Each row has a name. After each piece below comes the name of the row it's from, unless a question asks for something else. Each question is about the rows just above it. Places in a row count from 1.

Columns, left to right: V Z C J
[ 98 130 121  68]  seziv
[138 128 128  94]  Puro
[128  98 128  94]  Nub
[ 98 130 121  77]  sumug
[209 125 128  99]  kifak
find: [128  99]
kifak
Among the named rows, does one hold [ 94 128] next to each other, in this order?
no
Is [128  93] printed in one of the named rows, side by side and in this order?
no

Columns, left to right: K M P N T
[ 60 121  49  84 197] = nof
[116  51 147 189 188] = gil
[159 124 123 116 205] = kaved
[ 59 170 111 116 112] = vamam
[204  71 147 197  52] = Fogi
[116  51 169 206  68] = tika
[148 147 124 206  68] = radi
Which column holds [189 116 116 197 206 206] top down?
N
Where do [116  51 169 206  68] appear?
tika
find: [116  51 147 189 188]
gil
Does one of the named rows hold [ 84  49 121  60] side by side, in this order?
no

Columns, left to right: H B L F
[ 77  74  40 103] -> fodo
[150 151 127 123] -> vuf
[133 177 172 220] -> mut
[183 172 156 160] -> pag
[180 151 162 168] -> Mok
[149 110 116  98] -> Nipor
[ 66  60  95 117] -> zodu
[146 119  92 134] -> gatu
Which column holds [123 220 160 168  98 117] top down?
F
Does one of the named rows hold [149 111 116] side by side, in this order?
no
Does one of the named rows hold [151 162 168] side by side, in this order?
yes
Among the named rows, does one hold [151 162] next to each other, in this order?
yes

Columns, left to right: Q G D W Y
[163 129  54  83 125]  Fizi
[ 90  71 158 129 154]  muzu
[ 74  70 119 103 107]  laluk
[183 167 144 181  82]  nufez
[ 46  51 133 123 170]  Babo
[111  83 114  58 159]  vosig
[ 74  70 119 116 189]  vadeb
[ 86  38 189 129 130]  zegu
Does one of the named rows hold [ 74  70 119 103 108] side by side, in this order?
no
Where does [163 129  54  83] start? Give its row and place.
Fizi, 1
Which column holds [159 189] top down?
Y
Is [ 90  71 158 129 154] printed in one of the named rows, side by side and in this order?
yes
[119 189] is in which column, read top down?
D
find: [ 71 158 129]
muzu

Columns, left to right: U E R S X A
[199  43 148  79 202 230]  Loma
[169  43 148  79 202 230]  Sak
[169 202 148  79  43 194]  tep
[199  43 148  79 202 194]  Laped
The row with [169 202 148  79  43 194] is
tep
Which row holds [ 79  43 194]?
tep
Among the named rows, does one hold [ 43 148] next to each other, in this order?
yes
Which row holds [199  43 148  79 202 230]?
Loma

Columns, left to right: bifug lugof vig luv
[ 95  48 130 143] : Zokis
[113 109  90  48] : boge
[144 155 138 122] : nusu
[ 46 129 191 213] : sizag
[109 113  90 103] : mub
[102  69 149 166] : Ginot
[111  98 204 202] : Naz
[109 113  90] begins in row and place
mub, 1
Among the named rows, does one hold [ 98 204] next to each other, in this order?
yes
Which column holds this, read top down? [143  48 122 213]
luv
Does one of the named rows hold [111  98] side by side, in this order?
yes

Columns, left to right: mog Vure zuva Biv gim beb tudon
[ 92 141 149  80  95 195  90] : Disu
[109 184  92 141 149  77 136] : poge
[194  89 196  78  88 128 166] : tiv
[ 82 117  73 169 170 146 203] : Vali
[ 82 169  73 170 146 117  89] : Lora
find: [ 92 141 149  77]
poge
Row and place where [ 82 117  73 169 170 146] starts:
Vali, 1
find: [ 82 169  73 170 146 117]
Lora

Columns, left to right: sezok komo leviz per domiz
[125 136 118 134 126] -> fosi
[133 134 123 136 137] -> Par
[153 116 204 123 104] -> vabab
[124 120 119 135 132] -> rumil
[144 167 152 157 144] -> ligik
[129 138 118 135 129] -> zagas
[128 125 118 128 132] -> pafu
[124 128 114 134 132] -> regof
[149 141  68 130 151] -> Tused
[135 121 128 132 123] -> vik
[125 122 144 126 134] -> mipul
find: [144 126 134]
mipul
Which column holds [126 137 104 132 144 129 132 132 151] top down?
domiz
Where does [129 138 118 135] start? Give its row and place.
zagas, 1

Columns, left to right: negi kinat pib Dopas Fifu Zatuk solu teg
[190 111 108  52 127 159 172 112] -> regil
[147 103  96  74 104 135 191 126] -> sav
[124 171  98 146 121  90 115  99] -> Nom
[146 117 115  82  86 134 145  98] -> leg
Among the named rows, does one hold [135 104  74  96] next to each other, in this order?
no
Does one of the named rows hold [121  90 115] side by side, in this order?
yes

Columns, left to right: loku fuzek ked Pefi ginof
[153 148 123 100 153] : Lat
[ 74  99  86 129  91] : Pofoz
[149 135 130 116 134] : tof
[ 88 121  93 179  49] : Nek
[113 103 154 143 127] : sev
[ 93 103 150 129 165] : Ganib
[ 74  99 125 166  96] : Fop
[ 80 115 102 167  77] : vigu
[204 152 168  52 221] : fus
[121 103 103] is in which column, read top down?
fuzek
Which column holds this, read top down? [129 166]
Pefi
Which column holds [ 93 154 150 125 102 168] top down?
ked
find: [153 148 123]
Lat
Is [204 152] printed in one of the named rows, side by side and in this order?
yes

Columns, left to right: pide Lurap Sitos nuf kol gubo vukez
[102 144 161 175 147 117 155] : nuga
[ 53 119 134 133  90  70 112] : vurat
[ 53 119 134 133  90  70 145] : Nolok
Which column holds this, read top down? [119 119]
Lurap
Among the named rows, does one hold [161 175 147 117] next to each other, in this order?
yes
The row with [161 175 147 117] is
nuga
Is [ 70  90 133 134 119] printed in one of the named rows, side by side and in this order?
no
Where do [ 90  70 145] appear?
Nolok

Columns, left to right: gab tego milit Bufog Tid Fosa
[ 82  75 117  88 143 124] = Zam
[178 198 137 171  95 133] = Ronuk
[166 133 142 163 118 120] = Bopab
[181 187 152 210  82 205] = fuge
[133 144 163 207  85 194] = Ruror
[ 98  66 130 104 147 132] = Zasi
[ 77  61 117  78 184 100] = rut
[ 81  76 116  76 187  87] = Bivom
[152 174 129 158  83 205] = tanoz
[ 98 107 117  97 113 145] = geden
[179 172 154 168  82 205] = duk
Which row holds [142 163 118 120]?
Bopab
Among the named rows, does one hold [117 107] next to each other, in this order?
no
Which column holds this, read top down? [ 78  76 158]
Bufog
Which column holds [163 210 207 104  78] top down?
Bufog
[ 81 152  98] is in which column, read top down?
gab
Where does [133 142 163] start? Give its row and place.
Bopab, 2

Columns, left to right: dafar Bak kasov Tuges Ket Kat Sife nofa
[ 97 109 226 114 163  95 122 182]  Bimo
[175  95 137  31  90 156 187 182]  zepan
[ 79 175  94 137  31  90 156 187]  nadut
[116 177  84 139  93 139 168 198]  gir
[127 175 232  87 168 131 165 182]  Taz
[ 89  57 154 147  55 173 131 177]  bol
[149 186 170 168  87 189 147 194]  bube
Where does [168  87] start? Give its row and place.
bube, 4
Where do [175  94 137  31  90 156 187] appear?
nadut
Which column holds this, read top down? [187 198 182]
nofa
[149 186 170] begins in row and place
bube, 1
Among the named rows, does one hold [163  95 122] next to each other, in this order?
yes
find: [175 232  87 168 131 165]
Taz
Does one of the named rows hold [173  55] side by side, in this order?
no

Columns, left to right: bavif pesi vokag mota lof
[ 49 164 114  89 136] -> nes
[ 56 124 166 219 108] -> labin
[146 155 168 232 199] -> zaniv
[140 171 158 154 166] -> zarap
[146 155 168 125 157] -> tup
[107 109 214 108 219] -> Ziv
[112 114 164 152 148] -> gaguf
Is [114  89 136] printed in one of the named rows, side by side and in this order?
yes
[164 114] is in which row?
nes
Where does [219 108] start? Give its row and place.
labin, 4
Row and place where [ 56 124 166] starts:
labin, 1
[140 171] is in which row?
zarap

Columns, left to right: Fiz zibag vukod rafer Nono pepa vof
[144 150 176  69 127 183 145] = basa
[170 144 150 176  69 124 136] = lober
[114 110 115 116  81 170  32] = muli
find: [170 144 150 176]
lober
Row and place where [144 150 176  69 124] starts:
lober, 2
[114 110 115 116  81] begins in row and place
muli, 1
Which row holds [144 150 176  69 127 183 145]?
basa
[176  69 124 136] begins in row and place
lober, 4
Which column holds [136  32] top down?
vof
Which column holds [ 69 176] top down?
rafer

Columns, left to right: zozig gurab tik gibut sazu kar lavam
[126 137  71 124 175 194  80] -> fir
[132 179 106  63  68 180 121] -> fazi
[119 172  58  49 126 135  91] -> Dadiv
Which column holds [180 135] top down?
kar
Which column holds [106  58] top down?
tik
Where does [126 135] start? Give its row and place.
Dadiv, 5

Columns, left to right: pokug povu neket Momal
[162  71 133 161] -> kabi
[153 126 108 122] -> lam
[108 153 126  26] -> fera
Which column holds [161 122] top down?
Momal
Is [153 126 108] printed in one of the named rows, side by side and in this order?
yes
Among the named rows, does one hold [153 126] next to each other, in this order?
yes
Does one of the named rows hold [126 108] side by side, in this order?
yes
Among the named rows, does one hold [163  71 133] next to each other, in this order?
no
Row and place where [153 126 108] starts:
lam, 1
[126 153] is in which column, read top down?
povu

Columns, left to right: pazut tuguv fet dasi
[142 151 181  76] : talo
[151 142 181 103] : Pali
[142 151 181 131] : lata
find: [142 151 181  76]
talo
Row and place where [142 181 103] starts:
Pali, 2

Columns, left to right: Kibaz Boti mazi resen dopin vokob Zefu vuv
[ 98  82 145 102  85  96  99 111] = fil
[127 144  89 112  98 116 125 107] = gibup
[137  88 159 151 135 113  91 140] = mebuf
[141 108 112  84 102  92 107 108] = nagok
[169 154  86  98 136 133  91 125] = zome
[148  53 149 123 129 157 200 171] = rulim
[115 103 123 121 136 113 107 133] = zali
[144 127 174 148 195 131 137 134] = Ledo
[178 108  48  60 102 151  92 135] = vomig
[169  93  96 126  96  82 106 172] = tunem
[186 140  82  62 119 136  90 121] = Lura
[144 127] is in which row?
Ledo
Which row holds [48 60]?
vomig

Columns, left to right: gidof Ginim dube givus zurav dut danu vurem
[103  92 139 156 129 164 220 109] = Zivo
[166 108 148  91 138 110 117  90] = munab
[ 76 168 175  77  99  94 108  60] = Vano
[108 166 109 177 121 144 112 179] = zez
find: [166 108]
munab
Among the named rows, does one hold [ 93 139] next to each other, in this order?
no

Columns, left to right: meban paz Vasir fal lunos
[ 82  33 106  25 147] -> Siluz
[ 45 149  51 212 215] -> fogir
[200  44 154  87  70] -> Vibit
[142 203  47  27 143] -> neni
[110 139 166  60 121] -> povo
[143 131  72 202  73] -> tupo
[203 131  73  72 202] -> Roga
[233  32 119  79 106] -> gosag
[142 203] begins in row and place
neni, 1
Where do [131  72 202  73] appear?
tupo
Row and place where [233  32 119] starts:
gosag, 1
Does one of the named rows hold [ 60 120] side by side, in this order?
no
Row and place where [119  79 106] starts:
gosag, 3
Does one of the named rows hold [154  87  70] side by side, in this order?
yes
Does one of the named rows hold [147  25 106] side by side, in this order?
no

Columns, left to right: Kabu dobez pezo Keru
[108  68 203 191] = Tepi
[120 168 123 191] = digu
[161 108  71 203] = Rugu
Among the named rows, does one hold [203  71 108 161] next to each other, in this order?
no
[108  71 203] begins in row and place
Rugu, 2

Columns, left to right: bip Feg vizam Nid pozo vun
[124 113 143 131 132 126]  nufon
[147 122 109 112 152 121]  fatuf
[143 109 124 139 114 134]  Bupa
[141 111 101 169 142 114]  zas
[123 122  81 158 131 124]  Figup
[112  96  78 182 138 104]  Tum
[120  70  93 180 116  85]  reso
[ 97 100  64 176 134 114]  Zamo
[ 76 115  86 196 119 130]  Bova
[ 84  82  51 195 125 130]  Rok
[ 77  76  58 181 132 120]  mido
find: [134 114]
Zamo
[152 114 142 131] is in which column, read top down?
pozo
Is [114 143] printed in one of the named rows, side by side and in this order?
no
[ 93 180 116] is in which row?
reso
Where does [ 51 195] start? Give its row and place.
Rok, 3
[112 139 169 158 182 180 176 196 195 181] is in which column, read top down?
Nid
[ 93 180] begins in row and place
reso, 3

Columns, left to right: tipom bila Tam bis fatut Bolof
[162 120 126 141 126  83] : bos
[126 120 162 115 130  30] : noli
[126 120 162 141 136 107] : sene
[108 113 100 142 132 118] : dum
[161 144 101 134 130 168] : Mutu
[149 129 109 127 138  89] : gori
[ 93 133  90 146 117 182] : Zof
[ 90 117  93 133 146 181] : ribo
[ 87 134  84 100 127  83] : saza
[122 143 129 118 116 190] : duf
The row with [ 90 117  93 133 146] is
ribo
Row and place where [149 129] starts:
gori, 1
Which row holds [126 141 126]?
bos
[126 120 162 141] begins in row and place
sene, 1
Where do [129 109 127] appear?
gori
Which column holds this, read top down? [161 149]
tipom

Columns, left to right: golez Zag gobe sem puzag fab nube
[127 115 127 126 124 124 125] -> Sir
[140 153 135 134 141 136 134] -> res
[128  92 124 130 126 129 130] -> sader
[ 95 221 112 120 115 126 125] -> pir
[128 127 129 127 127 127 127] -> Siga
[124 111 130 119 116 114 116] -> Pude
[143 162 137 136 145 139 136] -> nago
[128 127 129 127 119 114 114] -> Difi
[128  92 124 133 142 132 130] -> kun
[127 119 127 127 126 126 127] -> popa
[140  62 130 133 132 131 133] -> Galos
Which column holds [162 127] top down?
Zag
[120 115] begins in row and place
pir, 4
Does one of the named rows hold [130 133 132 131] side by side, in this order?
yes

Columns, left to right: lirin gosa bap nubat neri Zop gotus
[194 136 122 111 160  89 144] = Zer
[113 144 191 152 155  74  95] = Roza
[126  84 143 110  76  69 102] = togu
[134  86 149 165 153 116 160] = sib
[140 156  73 131 139 113 154] = Bazag
[166 174 135  93 114 143 121] = bado
[124 132  98 104  73  74  92] = sadut
[129  95 114  99 113  55 155] = lel
[136 163 176  86 154 107 155] = Login
[134 139 134 113  46  62  65] = mukis
[151 140  82  88  87 105 126] = mipov
[134 134 139 134 112  46  62] = zokom
Does one of the named rows hold [156  73 131 139] side by side, in this order?
yes
Which column holds [ 89  74  69 116] top down?
Zop
Row and place where [134 139 134 112  46  62] starts:
zokom, 2
[139 134 113  46] begins in row and place
mukis, 2
Among the named rows, does one hold [177  86 154 107] next to each other, in this order?
no

Columns, left to right: Madus ges Tibo Vubo fefab funi
[141  85  64 228  69 189] = Bara
[111 141  85  62 228 200] = rabu
[ 27 135 112 134 171 189] = dugo
[ 27 135 134 171 112 189] = befif
find: [141  85  62 228]
rabu
Where does [112 134 171] start? Give its row and place.
dugo, 3
Does one of the named rows hold [135 134 171 113 189] side by side, in this order?
no

